Below are the code and all the weights of a small trained network. Each question names an input and a class and asks about switching units off, where a switched-off unit gives its printed mean instead of its output.

import numpy as np


def w(rows, s, z=0):
    codes = np.array(rows[::2]) - 128.0
    scale = np.full(codes.shape[1], s)
    scale[-1] = z or s
    return codes * scale


def f(y):
    return y / 2 * (1 + np.tanh(0.7978845608 * (y + 0.044715 * y**3)))


def log_softmax(a):
    a = a - a.max(-1, keepdims=True)
    return a - np.log(np.exp(a).sum(-1, keepdims=True))


def net(x, mask):
    res = np.array(x, float).reshape(1, 7) / 4 @ E
    y = f(res @ A[0][:, :-1].T + A[0][:, -1])
    res = res + np.where(mask, y, B[0][:, -1]) @ B[0][:, :-1]
    return log_softmax(res[-1] @ U[:, :-1].T + U[:, -1])


A, B = {}, {}
E = w([
[136,11,254,189,130,75,177,147,186,146,155,134],'x0',
[37,110,95,159,221,139,163,105,199,58,104,194],'x1',
[137,138,72,75,133,132,151,122,99,142,82,161],'x2',
[136,109,148,56,52,54,45,219,148,113,201,100],'x3',
[134,82,107,140,192,153,251,69,114,165,29,203],'x4',
[241,116,146,111,83,145,188,97,25,243,64,113],'x5',
[107,232,115,232,164,223,98,55,113,101,144,76],'x6',
],0.0037)
A[0] = w([
[154,124,155,171,137,144,176,97,102,158,107,121,191],'neuron 0',
[120,140,130,127,117,120,122,125,140,125,147,122,167],'neuron 1',
[158,128,164,191,143,143,175,104,83,165,91,123,131],'neuron 2',
[139,157,98,82,126,133,96,125,85,145,100,118,172],'neuron 3',
[142,40,161,94,113,88,149,155,142,144,128,140,183],'neuron 4',
[126,128,123,127,126,129,126,127,129,131,125,126,112],'neuron 5',
[78,130,99,164,189,147,157,112,168,88,114,153,211],'neuron 6',
[81,135,101,164,183,139,160,114,163,90,117,151,233],'neuron 7',
[162,143,137,166,117,152,167,113,114,153,120,138,216],'neuron 8',
[118,134,129,138,136,123,136,123,126,128,123,127,215],'neuron 9',
[93,139,110,158,168,138,151,114,156,100,119,156,237],'neuron 10',
[149,215,47,50,96,145,88,137,70,139,112,127,157],'neuron 11',
[129,69,154,110,119,95,141,149,128,140,119,136,228],'neuron 12',
[109,141,160,142,112,112,4,158,146,93,180,102,220],'neuron 13',
[119,139,128,127,113,122,121,128,137,119,153,124,188],'neuron 14',
[120,139,131,127,118,121,124,130,136,122,143,122,161],'neuron 15',
[116,146,145,136,104,124,49,151,158,99,186,109,246],'neuron 16',
[115,153,135,130,101,122,96,137,158,112,177,117,253],'neuron 17',
[130,134,125,125,132,126,126,131,126,129,123,130,127],'neuron 18',
[143,132,131,143,123,143,149,116,123,139,126,131,188],'neuron 19',
[147,28,162,88,99,96,153,162,151,140,134,143,217],'neuron 20',
[154,123,140,158,132,150,160,105,120,153,118,126,201],'neuron 21',
[134,119,125,131,133,136,127,140,133,122,124,131,135],'neuron 22',
],0.011,0.00074)
B[0] = w([
[137,104,115,154,118,179,189,135,109,166,135,69,203],'neuron 0',
[121,131,105,115,131,117,128,142,128,118,143,111,137],'neuron 1',
[144,106,122,160,114,182,200,135,102,181,133,48,220],'neuron 2',
[192,181,131,119,144,128,94,114,125,140,94,156,175],'neuron 3',
[121,47,142,102,135,47,176,132,142,155,165,199,223],'neuron 4',
[137,128,147,133,128,131,119,128,129,129,123,128,127],'neuron 5',
[28,116,138,155,135,180,93,107,140,62,82,170,253],'neuron 6',
[30,112,119,142,130,178,102,116,134,67,84,168,243],'neuron 7',
[154,118,113,147,140,164,175,133,117,163,112,87,180],'neuron 8',
[119,109,144,126,107,148,124,139,123,123,107,127,140],'neuron 9',
[55,114,142,145,129,165,102,120,132,86,90,157,216],'neuron 10',
[253,238,128,65,128,115,47,112,105,144,51,186,241],'neuron 11',
[122,84,128,124,145,78,164,120,142,144,159,168,187],'neuron 12',
[113,176,124,143,103,86,74,175,161,81,250,31,252],'neuron 13',
[130,141,121,129,132,113,126,131,134,118,150,111,142],'neuron 14',
[126,132,112,124,135,117,126,135,129,120,144,115,135],'neuron 15',
[118,169,130,140,118,86,87,154,150,95,221,52,226],'neuron 16',
[128,154,125,134,129,102,105,146,147,107,186,86,185],'neuron 17',
[140,136,167,143,123,128,113,114,130,132,122,130,128],'neuron 18',
[142,120,125,135,117,154,150,134,130,142,117,118,147],'neuron 19',
[119,44,139,103,147,27,180,121,144,156,177,202,238],'neuron 20',
[136,113,128,145,113,166,167,131,117,153,126,94,176],'neuron 21',
[121,123,150,134,114,125,115,118,113,128,132,137,130],'neuron 22',
],0.018,0.0056)
U = w([
[129,181,125,132,80,84,65,212,182,77,231,1,78],'0',
[222,211,102,54,126,136,70,97,75,153,50,165,5],'1',
[25,112,128,172,156,196,99,83,149,44,54,175,198],'2',
[125,37,172,81,156,46,192,132,156,174,166,211,148],'3',
[160,106,111,185,95,198,206,126,63,201,107,14,200],'4',
],0.0044,0.00028)

Each question gives the input, the list of numbers given to net, and the class t.
The units are the neurons (one row each of A and B). Each row of codes is followed by its name. A weight is (code - 128) times the scale printed after its matrix; where a second scale follows, it is the last column's (A, B and U).
mask holds one flag per neuron, in row order. A switched-off neuron (its flag False) gives its mean, the last column of its row in B, instead of its output. The means were averaged over made-up inputs and are rounded, as every weight is.
A unit's drop is (log p(t) with every unit on - log p(t) with that unit switched off) / (log p(t) with every unit on - log p(t) with every unit switched off).
The circuit of an input: a set's keep is (log p(t) with only the set's units on - log p(t) with every unit switched off) / (log p(t) with every unit on - log p(t) with every unit switched off). Starting from the 12 units with the biggest drops (on a tie, the unit counted first), units are removed one at a time, each time the one whose removal leaves the highest keep (on an exact tie, the one counted first), for as long as the keep stays at least 0.8.
units of the circuit, in order: the units of the circuit, biggest drop first
most important unit: the unit with the biggest drop
k most important neurons: the k neurons with the biggest drops, biggest first
drop of u: that unit's drop, to one decimal
input [2,5,8,-6,8,5,7], class 4: most important unit => neuron 2
input [0,0,5,-3,1,1,7], class 4: units of the circuit, in order => (neuron 2; neuron 0)
input [4,-8,-2,-7,7,4,-6], class 4: 4 most important neurons => (neuron 2; neuron 0; neuron 8; neuron 21)
input [-7,3,0,4,-2,0,-1], class 1: 2 most important neurons => (neuron 11; neuron 3)
input [6,-6,0,-7,-6,1,-2], class 3: 3 most important neurons => (neuron 20; neuron 4; neuron 13)
input [0,-5,4,4,0,-1,-3], class 3: units of the circuit, in order => (neuron 20; neuron 4)
input [-7,-8,-8,-6,0,4,2], class 1: 2 most important neurons => (neuron 11; neuron 3)
input [-1,-8,-1,-5,-4,3,6], class 4: units of the circuit, in order => (neuron 2; neuron 8)
input [8,-7,0,7,1,1,2], class 3: 2 most important neurons => (neuron 20; neuron 4)
input [4,7,-7,-2,2,6,0], class 4: 2 most important neurons => (neuron 2; neuron 0)
input [-5,-8,2,-5,-2,-7,-4], class 1: drop of neuron 11 => 0.9
input [-7,3,5,-4,-7,-3,-3], class 1: drop of neuron 11 => 0.9
input [2,0,4,-2,-8,8,-4], class 3: drop of neuron 20 => 0.1
input [1,5,-4,-8,6,5,-8], class 4: most important unit => neuron 2
input [-5,-2,7,-1,8,-4,-6], class 1: drop of neuron 11 => 0.3
